Below is a small trained network, with its code and all its weights. Each question gives an input and a class and asks what happens when units are switched off, that is, made to give their printed mean instead of their output.

import numpy as np


def w(rows, s, z=0):
    codes = np.array(rows[::2]) - 128.0
    scale = np.full(codes.shape[1], s)
    scale[-1] = z or s
    return codes * scale


def norm(h):
    return h / np.sqrt((h * h).mean(-1, keepdims=True) + 1e-5)


def f(y):
    return np.maximum(y, 0)


def log_softmax(a):
    a = a - a.max(-1, keepdims=True)
    return a - np.log(np.exp(a).sum(-1, keepdims=True))


def net(x, mask):
    res = np.array(x, float).reshape(1, 2) / 4 @ E
    u = 0
    for l in range(2):
        y = f(norm(res) @ A[l][:, :-1].T + A[l][:, -1])
        res = res + np.where(mask[u : u + 13], y, B[l][:, -1]) @ B[l][:, :-1]
        u += 13
    return log_softmax(norm(res)[-1] @ U[:, :-1].T + U[:, -1])


A, B = {}, {}
E = w([
[106,55,104,74,169,238,1],'x0',
[10,214,143,167,218,153,166],'x1',
],0.0082)
A[0] = w([
[136,94,180,173,61,114,175,125],'L0N1',
[189,100,142,179,70,90,156,91],'L0N2',
[250,77,119,96,100,73,71,97],'L0N3',
[156,59,126,131,113,201,2,5],'L0N4',
[127,136,112,133,115,181,78,59],'L0N5',
[194,106,113,122,114,167,72,135],'L0N6',
[90,83,114,112,87,170,103,65],'L0N7',
[40,138,125,164,141,153,106,23],'L0N8',
[216,71,149,153,49,63,79,128],'L0N9',
[151,31,107,154,114,159,122,88],'L0N10',
[177,171,112,114,103,113,186,32],'L0N11',
[252,104,121,120,99,138,156,90],'L0N12',
[187,170,90,128,46,55,211,60],'L0N13',
],0.0083,0.0024)
B[0] = w([
[134,120,145,148,163,123,119,192],'L0N1',
[5,124,115,30,135,153,59,210],'L0N2',
[102,138,190,226,34,74,131,255],'L0N3',
[144,79,90,99,223,140,110,249],'L0N4',
[124,125,174,206,147,99,109,170],'L0N5',
[91,173,156,93,80,162,129,207],'L0N6',
[129,113,125,153,159,114,121,173],'L0N7',
[134,123,129,85,85,175,142,183],'L0N8',
[197,124,74,87,125,169,185,253],'L0N9',
[90,156,144,88,78,131,137,188],'L0N10',
[148,144,118,130,153,105,112,180],'L0N11',
[188,131,82,115,129,172,162,217],'L0N12',
[153,136,153,147,187,94,101,252],'L0N13',
],0.027,0.0077)
A[1] = w([
[145,155,94,116,101,86,173,182],'L1N1',
[75,88,188,115,94,99,116,160],'L1N2',
[37,203,150,83,132,95,99,186],'L1N3',
[88,123,171,231,70,29,44,28],'L1N4',
[59,205,86,171,39,202,205,5],'L1N5',
[131,178,97,85,42,159,141,37],'L1N6',
[96,131,122,115,138,98,94,23],'L1N7',
[87,124,124,177,124,141,109,132],'L1N8',
[159,99,105,144,5,168,166,175],'L1N9',
[53,119,141,100,104,59,157,19],'L1N10',
[150,111,93,93,138,87,98,87],'L1N11',
[96,107,71,93,132,126,118,114],'L1N12',
[113,146,85,188,127,119,117,18],'L1N13',
],0.017,0.0019)
B[1] = w([
[56,99,151,153,210,145,113,173],'L1N1',
[101,209,108,111,183,162,141,136],'L1N2',
[149,118,102,113,52,150,113,202],'L1N3',
[148,170,187,204,151,208,100,148],'L1N4',
[156,130,58,74,33,154,98,248],'L1N5',
[141,63,154,191,105,188,95,234],'L1N6',
[149,81,123,174,91,169,255,151],'L1N7',
[136,53,74,120,141,84,135,140],'L1N8',
[135,176,75,105,9,191,94,254],'L1N9',
[178,64,161,157,156,150,112,140],'L1N10',
[110,177,79,75,81,90,179,166],'L1N11',
[53,150,110,227,100,82,158,156],'L1N12',
[172,135,132,76,134,97,113,131],'L1N13',
],0.017,0.013)
U = w([
[133,129,86,103,2,226,92,189],'0',
[120,102,183,131,109,73,86,44],'1',
[88,117,206,105,107,85,115,2],'2',
[168,206,221,221,178,164,123,155],'3',
[33,70,93,145,222,194,118,180],'4',
[142,190,79,40,175,64,175,195],'5',
[103,122,179,105,116,134,199,54],'6',
],0.015,0.0069)

Each question gives the input, the list of numbers given to net, and the class t.
The units are the neurons (one row each of A and B). Each row of codes is followed by its name. A weight is (code - 128) times the scale printed after its matrix; where a second scale follows, it is the last column's (A, B and U).
mask holds one flag per neuron, layer by layer. A switched-off neuron (its flag False) gives its mean, the last column of its row in B, instead of its output. The means were averaged over made-up inputs and are rounded, as every weight is.
A unit's drop is (log p(t) with every unit on - log p(t) with that unit switched off) / (log p(t) with every unit on - log p(t) with every unit switched off).
The circuit of an input: a set's keep is (log p(t) with only the set's units on - log p(t) with every unit switched off) / (log p(t) with every unit on - log p(t) with every unit switched off). Starting from the 12 units with the biggest drops (on a tie, the unit counted first), units are removed one at a time, each time the one whose removal leaves the highest keep (on an exact tie, the one counted first), for as long as the keep stays at least 0.8.
units of the circuit, in order: the units of the circuit, biggest drop first
unit that matters most: the unit with the biggest drop
k most important neurons: the k neurons with the biggest drops, biggest first
top k neurons in layer l: the k neurons of layer l with the biggest drops, biggest first
drop when u is switched off: that unit's drop, to one decimal
input [-8,5], class 3: 2 most important neurons => L0N4, L0N9
input [6,-1], class 4: units of the circuit, in order => L0N4, L1N9
input [-4,-2], class 5: unit that matters most => L0N13
input [5,-3], class 4: top 3 neurons in layer 0 => L0N4, L0N7, L0N8
input [-2,2], class 3: top 3 neurons in layer 0 => L0N2, L0N4, L0N9
input [-5,-4], class 5: 2 most important neurons => L0N13, L0N9
input [-6,2], class 3: top 4 neurons in layer 0 => L0N9, L0N4, L0N12, L0N13
input [-2,0], class 5: top 2 neurons in layer 1 => L1N9, L1N6
input [-5,-3], class 5: 3 most important neurons => L0N13, L0N9, L0N2
input [-4,0], class 5: top 2 neurons in layer 0 => L0N3, L0N13
input [-3,3], class 3: 2 most important neurons => L0N2, L0N4
input [-5,2], class 3: 2 most important neurons => L0N9, L0N4
input [-2,1], class 3: top 2 neurons in layer 1 => L1N4, L1N5
input [-5,-1], class 5: unit that matters most => L0N3
input [-6,6], class 3: 2 most important neurons => L0N2, L0N4
input [-4,-3], class 5: top 3 neurons in layer 0 => L0N13, L0N9, L0N2
input [-8,3], class 3: 2 most important neurons => L0N9, L0N4
input [-4,3], class 3: top 4 neurons in layer 0 => L0N4, L0N9, L0N12, L0N2
input [8,-3], class 4: top 2 neurons in layer 1 => L1N9, L1N5
input [-8,-2], class 5: most important neuron => L0N3
input [-6,-5], class 5: 3 most important neurons => L0N13, L0N9, L0N2
input [8,-2], class 4: 2 most important neurons => L0N4, L1N9
input [4,1], class 4: drop when L0N4 is switched off => 0.1
input [8,2], class 4: drop when L1N1 is switched off => 0.0
input [5,0], class 4: drop when L0N4 is switched off => 0.3
input [-8,8], class 3: drop when L0N6 is switched off => 0.1
input [7,7], class 4: top neuron in layer 0 => L0N3
